Here is a tiny trained network, its code and every weight. The questions are about switching its units off for an input and a class, where a switched-off unit gives its printed mean instead of its output.

import numpy as np


def w(rows, s, z=0):
    codes = np.array(rows[::2]) - 128.0
    scale = np.full(codes.shape[1], s)
    scale[-1] = z or s
    return codes * scale


def norm(h):
    return h / np.sqrt((h * h).mean(-1, keepdims=True) + 1e-5)


def f(y):
    return y / 2 * (1 + np.tanh(0.7978845608 * (y + 0.044715 * y**3)))


def log_softmax(a):
    a = a - a.max(-1, keepdims=True)
    return a - np.log(np.exp(a).sum(-1, keepdims=True))


def net(x, mask):
    res = np.array(x, float).reshape(1, 5) / 4 @ E
    u = 0
    for l in range(4):
        y = f(norm(res) @ A[l][:, :-1].T + A[l][:, -1])
        res = res + np.where(mask[u : u + 7], y, B[l][:, -1]) @ B[l][:, :-1]
        u += 7
    return log_softmax(norm(res)[-1] @ U[:, :-1].T + U[:, -1])


A, B = {}, {}
E = w([
[136,60,2,98,95],'x0',
[231,113,190,145,103],'x1',
[207,165,57,217,18],'x2',
[69,213,167,142,246],'x3',
[198,74,117,233,137],'x4',
],0.0072)
A[0] = w([
[133,104,100,99,82,131],'0.n0',
[82,210,104,85,187,153],'0.n1',
[171,109,60,179,237,13],'0.n2',
[183,152,199,33,122,84],'0.n3',
[159,125,181,110,125,84],'0.n4',
[91,120,150,250,90,2],'0.n5',
[124,227,212,209,78,48],'0.n6',
],0.011,0.0053)
B[0] = w([
[124,175,160,156,69,182],'0.n0',
[123,133,149,188,148,254],'0.n1',
[175,46,124,30,160,153],'0.n2',
[82,123,212,89,74,186],'0.n3',
[127,114,171,143,105,137],'0.n4',
[136,106,142,74,130,143],'0.n5',
[172,247,103,14,168,206],'0.n6',
],0.012,0.0054)
A[1] = w([
[121,179,141,185,213,116],'1.n0',
[168,144,209,64,154,4],'1.n1',
[154,50,63,134,140,81],'1.n2',
[116,107,114,159,96,60],'1.n3',
[43,97,148,132,171,87],'1.n4',
[136,121,37,114,7,95],'1.n5',
[88,81,142,166,102,79],'1.n6',
],0.011,0.0039)
B[1] = w([
[107,139,37,123,106,201],'1.n0',
[174,114,147,180,86,177],'1.n1',
[154,98,99,9,97,172],'1.n2',
[158,180,98,116,103,129],'1.n3',
[80,86,128,141,189,181],'1.n4',
[47,128,90,173,66,254],'1.n5',
[145,161,122,122,118,134],'1.n6',
],0.012,0.0065)
A[2] = w([
[188,196,107,152,111,212],'2.n0',
[75,148,10,92,121,3],'2.n1',
[205,100,175,83,116,4],'2.n2',
[98,139,94,182,65,138],'2.n3',
[67,123,93,105,192,40],'2.n4',
[170,255,153,79,232,50],'2.n5',
[145,143,66,111,115,73],'2.n6',
],0.009,0.0032)
B[2] = w([
[100,242,48,145,168,219],'2.n0',
[246,90,177,254,152,230],'2.n1',
[182,76,145,167,188,146],'2.n2',
[103,80,28,124,49,250],'2.n3',
[93,157,119,122,173,179],'2.n4',
[185,169,127,26,43,253],'2.n5',
[108,74,135,32,52,152],'2.n6',
],0.0079,0.0038)
A[3] = w([
[133,135,183,81,77,129],'3.n0',
[89,178,134,184,106,122],'3.n1',
[102,182,115,164,181,89],'3.n2',
[157,125,83,131,161,94],'3.n3',
[156,184,151,210,90,76],'3.n4',
[154,146,201,142,163,97],'3.n5',
[70,95,245,93,61,4],'3.n6',
],0.012,0.005)
B[3] = w([
[53,97,142,254,128,241],'3.n0',
[182,49,159,42,133,248],'3.n1',
[104,90,105,90,208,213],'3.n2',
[150,77,164,150,167,137],'3.n3',
[196,91,128,128,201,184],'3.n4',
[160,126,81,226,96,181],'3.n5',
[89,109,206,185,86,254],'3.n6',
],0.0073,0.0029)
U = w([
[105,98,49,138,6,159],'0',
[119,128,40,163,149,2],'1',
[156,43,124,45,132,149],'2',
[22,123,128,115,221,136],'3',
[217,140,142,190,137,5],'4',
[150,231,132,51,117,223],'5',
[65,129,230,179,81,139],'6',
],0.022,0.005)

Each question gives the input, the list of numbers given to net, and the class t.
The units are the neurons (one row each of A and B). Each row of codes is followed by its name. A weight is (code - 128) times the scale printed after its matrix; where a second scale follows, it is the last column's (A, B and U).
mask holds one flag per neuron, layer by layer. A switched-off neuron (its flag False) gives its mean, the last column of its row in B, instead of its output. The means were averaged over made-up inputs and are rounded, as every weight is.
A unit's drop is (log p(t) with every unit on - log p(t) with that unit switched off) / (log p(t) with every unit on - log p(t) with every unit switched off).
The circuit of an input: a set's keep is (log p(t) with only the set's units on - log p(t) with every unit switched off) / (log p(t) with every unit on - log p(t) with every unit switched off). Starting from the 12 units with the biggest drops (on a tie, the unit counted first), units are removed one at a time, each time the one whose removal leaves the highest keep (on an exact tie, the one counted first), for as long as the keep stays at least 0.8.
units of the circuit, in order: the units of the circuit, biggest drop first
most important unit: the unit with the biggest drop
k most important neurons: the k neurons with the biggest drops, biggest first
drop of u: that unit's drop, to one decimal
input [3,8,3,2,-4], class 6: most important unit : 0.n3
input [-6,0,3,-7,-5], class 5: 2 most important neurons : (0.n6, 2.n0)
input [-8,2,7,-6,6], class 5: 2 most important neurons : (0.n6, 2.n0)
input [-3,-5,-1,-1,2], class 3: 2 most important neurons : (1.n4, 1.n5)
input [-1,2,-4,5,7], class 2: 2 most important neurons : (0.n2, 1.n5)
input [7,-3,-2,3,1], class 2: 2 most important neurons : (1.n2, 0.n2)
input [-2,7,-6,8,-6], class 6: 2 most important neurons : (0.n3, 1.n1)
input [-7,-4,1,7,3], class 5: 2 most important neurons : (0.n6, 2.n5)
input [-4,6,-2,3,3], class 5: 2 most important neurons : (0.n6, 2.n5)
input [-5,8,7,-4,-8], class 5: 2 most important neurons : (0.n6, 2.n0)
input [-8,3,8,-6,-7], class 5: drop of 2.n5 : 0.0
input [-7,1,0,-2,6], class 5: drop of 0.n6 : 0.9
input [0,0,-8,-3,1], class 6: drop of 1.n0 : 0.2
input [5,-1,3,8,3], class 2: units of the circuit, in order : (0.n2)
